Below is a small trained network, with its code and all its weights. Each question gives an input and a class and asks what happens when units are switched off, that is, made to give their printed mean instead of their output.

import numpy as np


def w(rows, s, z=0):
    codes = np.array(rows[::2]) - 128.0
    scale = np.full(codes.shape[1], s)
    scale[-1] = z or s
    return codes * scale


def norm(h):
    return h / np.sqrt((h * h).mean(-1, keepdims=True) + 1e-5)


def f(y):
    return np.maximum(y, 0)


def log_softmax(a):
    a = a - a.max(-1, keepdims=True)
    return a - np.log(np.exp(a).sum(-1, keepdims=True))


def net(x, mask):
    res = np.array(x, float).reshape(1, 8) / 4 @ E
    u = 0
    for l in range(3):
        y = f(norm(res) @ A[l][:, :-1].T + A[l][:, -1])
        res = res + np.where(mask[u : u + 8], y, B[l][:, -1]) @ B[l][:, :-1]
        u += 8
    return log_softmax(norm(res)[-1] @ U[:, :-1].T + U[:, -1])


A, B = {}, {}
E = w([
[135,124,126,124,129,124,136,131,126,128,120],'x0',
[132,131,132,129,120,125,136,126,123,123,126],'x1',
[201,136,94,155,93,124,47,36,164,108,78],'x2',
[137,205,2,54,151,111,180,88,145,94,202],'x3',
[112,77,164,140,208,95,128,35,32,98,160],'x4',
[127,123,134,116,125,125,130,125,135,129,128],'x5',
[128,130,128,134,125,129,131,125,128,128,129],'x6',
[125,122,124,119,134,124,123,132,134,130,126],'x7',
],0.00097)
A[0] = w([
[154,176,77,74,48,151,147,237,165,182,131,149],'0.n0',
[100,65,163,208,125,136,118,112,102,119,67,12],'0.n1',
[87,117,161,71,181,178,219,233,128,105,185,2],'0.n2',
[175,153,141,138,91,153,106,88,122,82,92,13],'0.n3',
[82,112,183,152,95,102,114,157,134,177,44,111],'0.n4',
[126,104,109,137,150,108,103,5,82,138,143,156],'0.n5',
[118,213,51,81,145,94,203,97,155,114,160,30],'0.n6',
[84,148,55,95,176,141,198,98,165,80,156,5],'0.n7',
],0.0017,0.00033)
B[0] = w([
[105,122,178,195,240,160,201,105,167,37,93,255],'0.n0',
[177,163,136,3,116,112,130,164,135,146,190,209],'0.n1',
[61,134,84,203,31,5,44,17,87,229,48,244],'0.n2',
[66,143,85,136,128,93,98,138,138,161,138,169],'0.n3',
[148,156,113,88,125,165,106,184,106,115,205,211],'0.n4',
[98,150,135,140,149,159,169,154,196,115,112,218],'0.n5',
[176,74,174,87,129,172,96,208,103,154,165,237],'0.n6',
[186,109,191,122,84,164,61,173,43,125,151,210],'0.n7',
],0.0019)
A[1] = w([
[56,76,165,125,246,89,167,40,17,95,187,130],'1.n0',
[160,191,2,72,141,123,191,121,117,74,184,66],'1.n1',
[180,104,54,108,109,102,39,67,163,117,72,3],'1.n2',
[119,83,227,146,131,154,111,211,127,143,82,99],'1.n3',
[157,100,190,78,164,125,88,91,42,163,102,174],'1.n4',
[137,56,144,166,167,105,201,72,121,105,170,43],'1.n5',
[111,158,159,134,102,131,12,188,49,126,186,113],'1.n6',
[203,166,83,108,114,142,41,24,227,66,107,103],'1.n7',
],0.0013,0.00051)
B[1] = w([
[122,198,88,120,158,127,158,133,253,62,66,251],'1.n0',
[185,38,210,88,108,133,60,132,91,158,156,188],'1.n1',
[69,134,94,189,102,80,148,127,99,176,138,177],'1.n2',
[202,111,97,98,121,164,111,99,104,136,205,213],'1.n3',
[138,198,71,166,89,180,150,151,149,95,140,217],'1.n4',
[138,184,91,119,130,147,112,158,163,128,110,156],'1.n5',
[174,102,106,86,127,114,132,124,128,115,117,208],'1.n6',
[60,96,98,153,94,102,171,108,54,194,89,225],'1.n7',
],0.002,0.0018)
A[2] = w([
[150,85,165,200,110,174,130,205,169,155,72,151],'2.n0',
[210,107,161,79,111,143,81,163,60,149,192,111],'2.n1',
[18,150,112,142,73,46,129,124,81,211,125,195],'2.n2',
[119,168,117,137,151,180,176,132,249,60,101,105],'2.n3',
[141,107,177,145,208,71,117,66,147,78,108,170],'2.n4',
[153,104,51,174,81,128,80,63,144,173,44,237],'2.n5',
[112,101,131,190,88,192,138,170,188,138,88,74],'2.n6',
[158,178,54,53,137,72,124,100,100,89,176,254],'2.n7',
],0.0019,0.00048)
B[2] = w([
[139,133,90,62,159,132,132,52,101,66,165,223],'2.n0',
[218,60,102,82,84,204,40,112,117,141,213,247],'2.n1',
[93,86,40,237,94,34,123,4,66,229,53,253],'2.n2',
[117,193,209,132,210,114,149,114,167,11,43,228],'2.n3',
[122,166,87,76,131,165,192,220,199,124,124,177],'2.n4',
[39,123,168,121,157,73,189,180,65,165,170,241],'2.n5',
[121,163,101,114,208,96,178,84,152,82,138,198],'2.n6',
[150,78,239,186,70,181,97,184,159,147,97,234],'2.n7',
],0.0019)
U = w([
[231,65,159,64,75,218,37,159,106,141,235,208],'0',
[20,121,77,216,93,21,146,77,70,221,95,174],'1',
[105,222,154,123,212,154,185,136,240,2,80,3],'2',
],0.0049,0.0006)

Each question gives the input, the list of numbers given to net, and the class t.
The units are the neurons (one row each of A and B). Each row of codes is followed by its name. A weight is (code - 128) times the scale printed after its matrix; where a second scale follows, it is the last column's (A, B and U).
mask holds one flag per neuron, layer by layer. A switched-off neuron (its flag False) gives its mean, the last column of its row in B, instead of its output. The means were averaged over made-up inputs and are rounded, as every weight is.
A unit's drop is (log p(t) with every unit on - log p(t) with that unit switched off) / (log p(t) with every unit on - log p(t) with every unit switched off).
The circuit of an input: a set's keep is (log p(t) with only the set's units on - log p(t) with every unit switched off) / (log p(t) with every unit on - log p(t) with every unit switched off). Starting from the 12 units with the biggest drops (on a tie, the unit counted first), units are removed one at a time, each time the one whose removal leaves the highest keep (on an exact tie, the one counted first), for as long as the keep stays at least 0.8.
circuit, biggest first: the units of the circuit, biggest drop first
most important unit: the unit with the biggest drop
top k neurons: the k neurons with the biggest drops, biggest first
top k neurons in layer l: the k neurons of layer l with the biggest drops, biggest first
drop when u is switched off: that unit's drop, to one decimal
input [1,-7,-8,8,2,-2,2,7], class 0: circuit, biggest first -> 0.n7, 1.n1
input [8,4,-5,4,-2,-6,-8,-2], class 1: circuit, biggest first -> 0.n2
input [3,-5,-2,7,-7,6,2,2], class 0: top 2 neurons -> 1.n1, 0.n6
input [0,5,-2,4,-1,7,0,3], class 0: top 2 neurons -> 0.n6, 0.n7
input [-6,7,4,4,5,7,-3,3], class 2: circuit, biggest first -> 1.n0, 0.n5
input [1,-8,6,-5,-5,5,-4,3], class 1: top 4 neurons in layer 2 -> 2.n5, 2.n1, 2.n6, 2.n7
input [-5,-2,2,5,7,0,-2,-6], class 2: circuit, biggest first -> 1.n0, 0.n5
input [1,8,3,5,-4,-1,2,-5], class 0: top 2 neurons -> 0.n2, 1.n1
input [-3,-8,8,-6,-4,1,0,3], class 1: top 3 neurons in layer 1 -> 1.n7, 1.n2, 1.n1
input [-8,-8,4,-5,7,3,-5,3], class 2: top 2 neurons -> 1.n0, 0.n6
input [-7,-4,6,-3,8,7,-5,2], class 2: top 2 neurons -> 0.n2, 1.n0
input [1,-6,-6,6,0,-7,-4,-5], class 0: top 3 neurons in layer 0 -> 0.n6, 0.n7, 0.n3
input [5,5,-5,3,7,0,-1,7], class 2: top 2 neurons -> 1.n0, 1.n7
input [8,5,-2,-5,8,-4,1,-6], class 2: most important unit -> 1.n0
input [6,-7,4,-6,7,-2,-7,2], class 2: top 4 neurons -> 1.n0, 0.n6, 0.n7, 0.n5
input [-8,5,3,-7,8,2,2,-1], class 2: top 2 neurons in layer 0 -> 0.n6, 0.n7
input [8,5,-1,2,-1,4,-1,-4], class 0: top 2 neurons -> 0.n6, 0.n7
input [1,5,2,-4,5,4,-5,5], class 2: top 3 neurons -> 1.n0, 0.n6, 0.n7
input [-5,-4,2,2,2,4,3,1], class 0: top 3 neurons in layer 0 -> 0.n2, 0.n0, 0.n6
input [0,2,-8,1,-4,-7,-8,-4], class 1: circuit, biggest first -> 0.n2
input [6,-4,2,5,-4,3,3,8], class 0: top 2 neurons -> 1.n0, 1.n1
input [4,0,8,6,-6,2,-3,-2], class 1: top 2 neurons in layer 2 -> 2.n5, 2.n1
input [2,-4,-8,2,-3,-5,-1,-4], class 1: drop when 0.n2 is switched off -> 3.2
input [-4,2,8,1,-6,-5,0,-5], class 1: drop when 1.n7 is switched off -> 0.7
